Each name stands for a flat space through zero: a line, a plane or more. A row that begins with a name and a colon came from that space; any other row is followed by the name of the space it lies nearest, among the names in its block.
j396_j719: [  19    2   43   72  228 -178   73  217 -171   55    0 -183   -6 -161
  -97 -294  245   25   23  -79   51   18  -66 -134  122   17  154  161
  -47 -269   47 -274   -3]
j575_j296: [-105   62  -35  100   99  -26   36    5 -132    8  -12   80   72    5
 -132 -171  -44  -92  376 -129  -89  -27   -5  -62   83 -136  -42  122
    3  -36   21   -8   50]
j511_j235: [  46  128  -66    3  150 -119  152  194 -132  -63 -149   58  111 -125
 -175   -2   91  109 -136   28  445 -119 -118 -261   20  -75   95  160
  114  -53 -111 -100    0]
j848_j695: [ 382 -289 -138  -47 -140  152 -163  104  -26  109 -351 -136  184 -356
 -103 -216   40  -96   38   23  -39   29    9  275  180  277   36  -64
 -320 -116  -78   89 -274]
j848_j695: [  40  127 -151  -67  230  174  183  303 -160  103   30 -123   67  -34
 -369 -252  385  113    2  -14  496   -4   15 -150 -124  -43  258  143
  171  -75 -113  -72  -43]
j575_j296: [ -43 -218  -90  114   -5  116 -125   23  -38  232    7 -125   94 -207
 -151 -295    3 -262  442 -248 -366   13  211  352  230  160  -17  -66
 -248 -202  139  130 -161]
j511_j235: [ -60  -21  146   36  216 -179 -163   33   74  212   70 -135  -46  249
  -91   22  244  101  -93 -176  173  205  123  -56  131  105  -44 -122
  -98 -372  -94   37   81]
j848_j695: [-166 -146  130   98   72 -288    6 -231  188  253  287 -253  -58   19
  279   86   78 -212  212  -60 -244   11   52 -137   41  -35 -202  -66
 -142  -10   37   -9   90]
j511_j235: [ 293 -183 -253 -114  109   34 -224  352 -223  116 -414  -51  128 -118
   17  -31  257  -36   24 -195  -71  -52  215  -43  304  191  103  -87
  -11 -176 -199  101  -78]
j848_j695: [  -3   45  -10   -4    4  101  -96  133  -25  -13   48    1  -77   20
 -123 -106   62  135 -158  -68   59   91   72  217   25   92  142  -57
   -9 -171   94   -1  -57]
j942_j816: [  20 -239  150   50  175  -90   22  168  -39  337  179 -268   69 -331
 -290  -21  338   -4  -74  212  406 -180  -15  -77   27  202  270   -3
  -32 -420  126 -294 -103]
j396_j719: [-236   18   82  -18   32  -56  125 -246  225  -58  179  158  146  -58
  -88  216 -384 -206  140 -164  -92  -38   64  166   26  -67 -296   -6
  105  224   32  233    8]
j848_j695: [-207  181  -10  128   80    1  208  -27  -52   76  114 -106  -73  221
 -100 -169  206   29  155  -13  176   47  -38 -273 -162 -176   36  105
    6   -7  -62  -63  115]
j575_j296: [ 126 -150   29  -52 -329  249 -270 -160  126   15  -57   83 -119   -6
   19   45 -292  172 -176  138 -128  130  -19  518  -65  169   58 -190
 -227  -42  179  125  -96]
j396_j719: [-207   20  -46   66   66  -62 -107  -63  178  106  383   21    6   65
  151  127    8 -258  228 -250 -244  -57  294  155  113   -4 -195 -156
   70   49  109  254  -62]
j511_j235: [-220  132   -3   88  -21  -78  144 -142   65 -148  179  -79  -55    2
   94 -248 -116 -143  258 -225 -377  160  -14   51   19 -211 -176   79
  -53  219   34   21   92]
j511_j235: [ -31   25  182 -156 -261  229    6 -288  150 -190   -1   43 -287  291
  137   58 -345  284 -358  141 -270  312 -142  311 -301    8   21  -59
  -36  205  101  -20  150]
j396_j719: [ -42   73   82  -48 -187   18  126 -297  156 -325   17  313   91 -162
   37  139 -640  -69    9   75 -174  -45 -205  256  -82 -129 -233  115
   55  393  127   91  -32]
j396_j719: [-198  197   26  -56 -135  128  277 -275   29 -293 -155   59 -179  401
  215  -68 -309   24  -12 -140 -494  257  -75  -36 -221 -185 -180  109
   38  423 -102   75  233]
j848_j695: [  41   47 -147  -40   59  139  -64  385 -200   50  -71 -120 -193   17
  -48 -159  315  260 -354  -85  100   35  140   96   12  154  395  -47
   54 -276   89 -113  -39]
j848_j695: [ 420 -181  -30 -290   20 -125 -251  -14  234 -100   36   92  228 -454
  123  179 -271  -38 -131    3   43   32  -81  342  181   61 -206  -47
   27  231  -37  167 -180]
j112_j629: [ 225 -152 -189  -89   68  330 -194  386 -221  342 -363 -115   -8   47
 -402 -121  382  310 -254  -12  480   48  178  145   30  332  427 -126
 -103 -495  -88   61 -122]
j942_j816: [ 383 -423  -85  -98   31  280 -167  218 -106  408 -246 -191  147 -277
 -211 -100  254  -72    0  145  121 -132  126  243   70  465  264  -77
 -188 -359   41   -2 -323]
j848_j695: [-314  189   80   94  123 -217  179  -58   33 -140   78   57   58  122
  -94   96  -27  -81   73 -187   56   12   33 -274   75 -198 -185   32
  147   71 -138   24  187]
j511_j235: [-205  149 -119  214  -95   83 -110  -19  -21  -12  -52  172  -30  333
   41   -2  -13 -137  201 -254 -219  -11  264   68  122   27 -133 -139
  -86  -95    4  286  -48]
j848_j695: [ 361  -24 -109 -190  -58  270 -191  333 -199  -30 -377  124  -76   30
 -138   63  111  429 -556  202  400   -4  -34  136  -69  243  398  -50
   63 -235  -16  -67 -103]
j511_j235: [ -87  144  191 -121 -189   31  148 -538  320 -232  -10   93 -199  468
  337  124 -511  114 -188  -17 -354  386 -196  140 -309 -138 -363   39
  -97  460  -70  187  191]
j112_j629: [  66 -301  167  139  -77 -244 -198   62    3   84  153  -54  111 -654
  -98   33  -85 -100    4  215   30 -262  -96  208  272  164  123  -65
 -167 -339  323 -283 -173]
j511_j235: [ 120   65 -261  -90 -144  373  -59  126 -190 -151 -376  237  -39  182
   60  -60 -155   41   -7 -130 -306   -2  142  217  -15   88   86   -5
   58  131  -13  211  -79]
j942_j816: [-514  604  -37  121  -36 -113  327 -222  -70 -492  180  105 -429  590
  414 -305 -257  156  142 -368 -638  366 -125 -204 -220 -605 -172  244
  142  492   36  -47  463]
j848_j695: [ 102   49   38 -173   42  195   -8  144 -205  -13 -260   46 -174  358
  -83  105  168  395 -358  192  249   86  -65 -212 -217   31  301   11
  187 -107 -122 -168  198]
j511_j235: [ -77   55  206  181  -58 -112   41 -250  202  105  309  180   83  -11
  -98  262 -147  -34    3  371  505 -247 -185  -63 -182  -20  -94   30
  -44  -79  174  -24 -136]
j396_j719: [-157   48   91   23  265 -309  241  -75   72   29  292 -128  116 -126
   40    6   86 -224  262  -68   29  -76  -67 -338   15 -221 -185  166
  152  163  -67 -111  107]
j396_j719: [  63   51  188  149 -133  -59  -81 -282  125 -142   73  357  150 -128
 -123    9 -506  -56  175  196   97  -80 -269  271    3  -34 -209  123
 -172  -14  228   27 -181]
j511_j235: [-407  111  150   64   98  -83  128 -209   89   22  352 -105 -236  140
   -4 -217 -212   71  144 -276 -349  272  -11  221  -73 -185  -48   85
  -42    9  237  -50  220]
j942_j816: [-269  281  376  216 -126 -247  109 -518  203 -377  103  401    2  261
    4   94 -666   -5  104   55 -109  124 -332   32  -67 -254 -426  159
 -108  144  118    1  129]
j112_j629: [ 353 -355 -153  -58  -60  192 -311  283 -210  177 -385    8  146 -353
 -147  -78   55  -38   28   17  -91 -149  139  310  277  369  228 -109
 -163 -337   73   18 -255]
j112_j629: [-229  197   85  -27  244  -45  249   -6 -104   83  -45 -218 -282  683
  152  -42  370  174 -123 -137  -57  251   50 -517 -232 -117   51   82
  133  -25 -235 -120  359]
j396_j719: [ -63   76   89   33   39 -151  108 -204   41  -24  115   58    1   63
   99   44 -134  -17  185  106   27  -21 -192 -207 -116 -226 -137  143
   27  169   -1  -72  124]
j942_j816: [-185  124  101    0  135 -146  184   30  -58 -147  240  -93 -135 -144
  -12 -236  -71   94  -13  -93 -151  103 -145   23  -35 -193   96  195
  103   48  182 -276  147]
j112_j629: [ 127 -169  178   42  -81 -265  -90 -397  321   77  202    7  124 -147
  308  188 -272 -258  202  163 -141  -50 -161   50   23  -10 -390  -10
 -217  172   55   84 -109]
j396_j719: [ 242  -79  106  -69 -279   97 -167  -16   20 -108  -46  109 -201 -193
  105   72 -274  373 -539  394  118  -17 -267  374 -158  160  280  -16
 -128 -108  324 -216 -121]
j942_j816: [-465  297  -88  136   70 -129  340 -198  -81 -206  -69  -20 -113  479
  277 -152  -67 -237  450 -463 -661  173  113 -411    4 -387 -332  134
   87  388 -225  127  369]
j942_j816: [ -61  -52  114  103  -67   98   43 -191  -10   59 -161   82   64  160
 -168  -29 -150  -74  196   54  -47   18  -44   11  -39   57  -93   28
 -150  -88  -17   44   -2]
j942_j816: [  34   -4  112  106  -26  -17  -80   -6    3   89   41   67  -15   50
  -87   71   46   85 -105  204  277  -93  -67  -13  -47  100   86  -21
  -77 -247  104  -85  -86]
j575_j296: [-121 -141   73  106  380 -401  172  159 -136  262    9 -342  155 -221
 -129 -107  412 -205  266 -144  119 -106   28 -513  239  -41   -2  117
   -3 -265 -165 -248  127]
j848_j695: [ -18  123   70  -37  -85   33  123 -149   -7 -135 -174   52 -194  305
  177    8 -175  209 -241   56 -108  162 -161  -57 -203  -52   -4   94
  -41  116  -20  -51  136]
j511_j235: [-166   42  146   70 -256  -41   52 -427  247  -65  136  126 -126  173
  242  250 -403   12  -63  162 -134   16 -136   84 -207  -96 -210  -46
 -107  233  119   94   73]
j575_j296: [  -1  -78   90  -22  218 -267  -20   54   90  115  270 -129   42 -266
   23    9   57  -48  -20  -71   76  -31  -13   36  122   14  -19   41
   23 -113  111 -101  -36]
j112_j629: [  47  120  -87    3   79  -98  131   -1    9  -91  -48   76  204  -96
  -92  -14   -9  -97  168  -19  255  -62  -98 -222   21 -179 -159  128
   70  194 -193   76  -13]
j112_j629: [ -89 -171  118  -54  -43    0  208 -346  259   17   81 -220   85 -146
   39 -152 -270 -298  232 -165 -463  209  -26  237  -15   19 -315   43
 -188  286  -28  119  -14]
j112_j629: [ 279 -170  -28  -53 -298  240 -253   11  -26  -28 -477  213   -7   39
    6  206 -236  170 -388  170   17  -39   16  320   36  355  101 -174
 -193 -177   31  138 -182]
j575_j296: [ 205 -338  212  -26  -24 -214 -370  -16  288   90  465  -39  231 -717
 -127  136 -110 -176   10  185  136 -141  -23  472  286  191  -69 -190
  -92 -195  284  -71 -291]
j112_j629: [ -31  -56 -211  121  131  206  -57  190 -226  332 -201   31   74  207
 -159  -84  262 -143  333 -173   11 -167  295  -66   89  172  112  -26
  -43 -299  -28  181 -119]
j942_j816: [  69   49 -118    2 -170  277 -173   28 -115  -43 -313  348    3  274
  -72  197 -159  119  -59   62   76  -98   97  102  -31  100   60 -104
   32  -60  -17  213  -52]
j112_j629: [ 139 -161  -85   29 -123    0  194  -84 -164 -121 -440   14  220 -270
   72 -110 -190 -306  352   67 -361 -171 -145 -201   93  -35 -136  178
 -107  249 -142  -66  -30]
j942_j816: [ 173 -368  215  -91  161 -146  -27  -25  149  123  125 -190  257 -601
 -206 -118 -126 -251   89  -28 -114    0  -52  352  238  252  -90   48
 -135 -152  136 -115 -219]
j575_j296: [   9   62 -259  -50 -145  298 -135  327 -287 -179 -199   39  -99  -59
 -145 -238  113  167   -6 -129 -176   60  146  166   95  -42  307  -89
  102  -17    5  -23   61]
j396_j719: [ 182  -94 -116 -214   71  144   94  193  -34  -22 -153  -79  159 -206
 -150   37  138  -34 -145   10  168  -49   60  -27    2  100   85    1
  175  128 -187   30  -75]
j848_j695: [ 166 -335  -31   21 -156   85   30 -171  -69   37 -511   26  277  -83
  105   88 -158 -461  405   28 -512 -177   69 -125  172  189 -262  -24
 -172  140 -213  131  -94]
j575_j296: [ 234 -227 -266   15  -70  213 -163  248 -246  253 -505  -50   80 -116
 -131 -120  155   26   51  -50   40 -102  146   90  163  267  221  -73
 -222 -292  -70  108 -159]
j942_j816: [ -45  287 -195  -94 -317  183  180 -256  190 -634 -201  190   81  156
  247 -144 -453 -254  138 -355 -668  312   35  200    9 -245 -504    1
   26  804 -295  427   28]
j942_j816: [-103  -48  -88   10   -4 -125 -100  -97  143   92   77  -44   18   39
  196  142  -32 -152  143 -236 -210   33  187   25  142  -40 -220 -151
  -45  103  -77  251   48]
j575_j296: [ 181 -227  -45   60  -38  216 -132   50  -18  317 -222   53  102   24
 -100   90   44 -107  -29   85  105 -190  164  212   33  424   82  -96
 -199 -335   88  168 -322]
j848_j695: [ -53   71  -95   60   -8  136  187   37 -237 -106 -249   26   70  -12
 -206 -315  -34  -54  331  -64 -130   20  -85 -124   -8 -147   44  190
  -13   83  -85  -77   77]
j112_j629: [  65  290   55  -51  -40   38  -62   49  114 -192  203  123 -175  136
  -48  -29  -37  406 -487  119  443  186 -166  194 -197  -62  126   17
   49  -24  106  -34  -38]
j396_j719: [ 131  -35 -219   23  -97  160  -51  251 -326  -76 -495  -49   -8   -9
  -54 -281  161   52   79 -107 -206   47   54  -80  149   42  182    9
 -108  -97 -151  -51   31]
j396_j719: [-129   67   48   43   98  -84   96 -128   79   17  132  -49   33  148
   35  -38   32 -151  230 -120 -105   73   31 -134  -11 -114 -194   38
   16  107  -89   66   73]
j942_j816: [-158 -127  -11  184  317  -25   32  308 -242  485   28 -406 -115  163
 -132 -283  672  -74  146 -192  -10  -31  287 -236  109  240  298  -21
 -113 -606   37 -184   -6]
j112_j629: [  42 -137  -91   -2 -171  262 -200  107  -52  266  -97  -66 -236  172
   64  114  149  232 -324  116   58  -35  174  213 -110  284  321 -224
 -120 -291  151   50  -75]
j396_j719: [ 148   44 -309  -77   20  139  129  366 -185 -143 -234   -3  172 -323
 -122 -126  167  -89  -64  -94  113 -174   96  -45  107   42  150   64
  160  125 -130   35 -165]
j575_j296: [-104  245   75 -119   70 -130  104  -93  130 -254  341   52 -150  134
  247   83  -96  105 -149  -15  -72  123 -107  -76 -166 -272  -97   81
  263  343   28  -63  172]
j511_j235: [-169  196   54   47   11  -80  356 -159   57 -193  201  -63   25  -70
  -31 -176  -74  -87  172   55   26   38 -223 -209 -183 -310 -118  222
   81  342  -41 -132  104]
j848_j695: [-447  192  -89  239  191 -133  439  -86 -179   83  -55 -230  -23  434
  110 -218  345 -345  604 -304 -348    3  135 -734  -37 -310 -196  165
   49  168 -305  -13  309]
j112_j629: [  39 -241  177   94  197 -216  -74    0  137  221  213 -128  300 -427
 -293  -63   61 -301  252  -46  149  -98   40  139  278  180 -138  -13
 -145 -298   74  -27 -220]
j575_j296: [-166   99   61  -20   72 -107  107  190  -57 -233  220 -267 -131 -166
  -41 -298  226   46 -115 -166 -214  202   14  -23   88 -128  131   11
  122   23   13 -280  158]
j112_j629: [  57   22   99   80  131  -88 -217  -51   93  121  277  199  202   24
 -191  132   49 -107  304  111  367 -126    7  -33   72  -46 -145  -38
   54 -148   22   91 -106]
j511_j235: [-115  -98  109  168  232 -361  156 -107   41  269   38 -136  162  -77
    3   75  106 -248  262  -39  138 -165  -32 -370  113  -11 -188  108
 -113 -156  -74  -49   10]
j112_j629: [  28  -17  -49  -16  -92   -6  107 -103   31  -34 -137  -54    5 -125
   16 -110 -177   39   -4  -16  -37   83 -136   67  -40  -62  -46   83
 -145  137  -28   23   15]
j942_j816: [-140  286 -160    8  -11  139  -23  199 -257 -305   34  116 -200  244
  108 -242   92   91  137 -196 -388  102   98  -50    3 -244  135   44
  235  142   35  -74  182]
j575_j296: [  95   61  138   32    6 -112  -91  208  -37  -22  236  -83 -142 -228
 -145  -69  208  370 -442  322  543  -21 -223   19  -81   15  362   18
    6 -312  209 -383  -39]
j848_j695: [ 253 -228  -32 -101  123 -129 -223   67  158  102  -79  -26  329 -316
 -111   86    7 -227   83 -186   77    7  144  188  347  200 -236 -129
  -93  -82 -166  247 -209]
j575_j296: [ -82 -148  152   98  222 -225  134   37  -89  199  132 -186  100 -255
 -146  -84  169 -150  233   78   85 -162  -81 -246   76   -8   64  139
   -3 -212   71 -291   30]
j396_j719: [-127  225  -83   94  227  -64  122  112 -127   20  -16   40   74  290
 -106  -63  279  -72  238 -157  198  -27   88 -410   16 -162  -67   93
  145  -27 -215   55   92]
j848_j695: [-155  273  108  113 -165 -136  118 -370  154 -280  152  387   10  141
  144  245 -490    5   84  194   97 -107 -273 -107 -189 -322 -282  129
   72  352   78   64   80]
j942_j816: [ 154   47 -120 -249   66  -16   89  117  -47 -133  -93   11   -6 -141
   82   86  -41  191 -239   37  155   12 -123  -98  -87 -136   89  103
  222  271 -113  -52  102]
j575_j296: [ -16 -107 -181    2   10    8  101   65  -77   92 -154 -198   61 -183
   20 -181   84 -154  209 -191 -217    4   87  -38  109  -13  -10   26
  -94   81 -101   55    7]
j396_j719: [-187  237    4  -41  199 -147  212    0   38 -256  117   40  120  102
  -40  -15   28 -166  166 -264  -68   88   50 -264   64 -260 -252   94
  274  296 -236   69  160]
j511_j235: [ -40 -150    2  -26   -2  -36 -158  -12   26    1 -142   40   22  -24
   81   75 -187 -120   21 -292 -439   63  208  262  263  167 -124 -133
  -74  -85   32  167  -11]
j575_j296: [-119 -148  -59   52   18  -48   30  191  -61  177  109 -335  -43 -353
 -156 -180  263   13  -27  -67   52  -17   87   42  110   48  239  -75
  -79 -201   75 -161   17]
j396_j719: [ -89   26 -104   11 -346  286  114 -225  -67 -150 -386  199  -74  409
  245  258 -213  -92   54  118 -376  -99   64 -187 -195  -28 -104  -86
   42  348 -161  180  123]
j575_j296: [ 241   18 -385  -54  -50  321 -113  456 -392   32 -635  200   71  101
 -162   84  246  180 -194   11  320 -232  188 -152   73  188  338  -64
  112 -192 -201  129 -105]
j511_j235: [ -95   16  -59  132  101 -121  104   35   21 -109  276   46  375 -507
 -262 -197  -37 -473  611 -130  -44 -214   32    6  248 -177 -219  110
   91  162   21   31 -160]
j511_j235: [ 212   63   27 -101   65  -35 -120   94   77   -7    9  205   56  -12
  -56  272  -38  218 -396  179  545  -99  -81   49  -55  102   62  -11
  107 -102   18   46 -137]
j112_j629: [-150  100  -33   78  316 -181  231  196  -78  115  221 -259   13  -61
  -48 -226  394 -127  129 -180   92  -34   70 -290   39  -79   60  145
  100  -91  -36 -150   20]
j942_j816: [-312 -122  321  226  -56 -121   79 -321  184  164  528 -241  -99 -157
  -73 -210  -81 -172  315  108 -239   57 -106  179  -71  -50  -53   13
 -228 -128  339 -231   24]
[ -85  239  -36  -73 -165  260  -56   -7   -7 -254  166  158 -265  169
   -6 -151 -212  318 -189  -12 -111  218  -56  371 -203 -141  164    2
   97  144  211    0   75] | j112_j629
[  70 -362   97   95   -7 -169 -161   -6   64  216   30 -113  259 -536
 -208   33  -23 -252  220   55   40 -182   30  149  308  187  -52 -106
 -207 -268   86  -46 -168] | j396_j719
[-217   25  203   63   67 -132   61  -77   23  -72  330  -34  -59 -115
  -76  -77  -81  -28  117   15 -134   18  -79   37    3 -129   13   63
   80  -29  197 -225  112] | j942_j816
[ 268   19 -217 -190  -86  257  -22  291 -128 -164 -244   75   45 -120
  -38   36  111  117 -306   97  162  -85   44   46  -39  104  213  -32
  184  123 -107   25 -123] | j396_j719
[-177  173 -183   48  -52   31  187  -50 -134 -179 -230  177  -34  140
  149  -26 -256  -65  167 -222 -333  -44   25  -92   -3 -182 -101  129
   67  265  -38  130  115] | j942_j816
[-202   60  200   98   87  -95  141 -272  141   89  247  -56  -91  174
   20 -107 -147  -40  143  -51 -116  137  -96   58 -130  -66 -143  118
 -117  -17  139  -28   54] | j511_j235
[ -27 -130  -56  -54    1  144  179  123 -194   68 -283 -265  -95  -16
  -50 -212  169   35  -60  -65 -233   81   41  -82  -32  100  214   45
  -49  -55  -76 -157   99] | j112_j629
[ 152  -14 -205 -109   41  121 -108   97  -13   46   59   43   52 -128
   44  -95  -18  -37  160 -107  -65  -11   76  209   32  -24   12   19
   47  125   44  154 -113] | j396_j719
[ 131 -129   38    4   35   31   89  171 -169   51  -99 -147   55 -267
 -169 -158  196   10  -35  209  146 -119 -117 -116  -10   94  239  102
  -13 -160   30 -297  -66] | j511_j235
[  77 -132   39   -7  -85  -38   71 -167   68   44  -31  -14   50 -148
  140   80 -169 -115   64  155 -102 -108 -119   -4  -62   22  -84   58
  -85  134   49  -27  -56] | j848_j695
[ 221 -216  -48   -7 -269  200 -150  -72  -35   -9 -388  -23   65  -75
  -24 -124 -117  -50   78   59 -252   93  -15  210   88  173  -26 -100
 -291  -20  -80   84  -97] | j575_j296
[  58   62 -397   20 -136  308  -18  -29 -167  -65 -377  165  117  231
  141 -200  -92 -292  610 -298 -534    8  207    2   76 -115 -213   20
  -54  348 -217  404  -33] | j511_j235
[-184  104   86   87 -157  148   60 -204  -67 -231 -145  353   65  220
 -137  121 -358  -88  236   53 -188  -76  -32  -23  -46 -113 -139   27
   98  143    1   68   99] | j942_j816
[ 348 -347  -32    4   32  -40  126  113  -86  152 -197 -231  396 -720
 -269 -231  145 -306  280  248  215 -252 -186 -100  142  144   46  162
 -178  -51  -85 -205 -277] | j942_j816
[-157   88   54  147  -35  -19  102  -70  -39    1  -67   11  -71  176
  -32  -55  -19   24    4  -14   -5   18  -28  -92  -47  -12   -2   39
  -96 -100   19  -33   47] | j511_j235
[  31 -107 -112  -45 -238  237 -167  -52   56  -76 -105  148   24   13
  112  143 -204 -151   41  -71 -386  -49  215  319   78  146  -83 -203
   -7  138   41  261 -112] | j396_j719
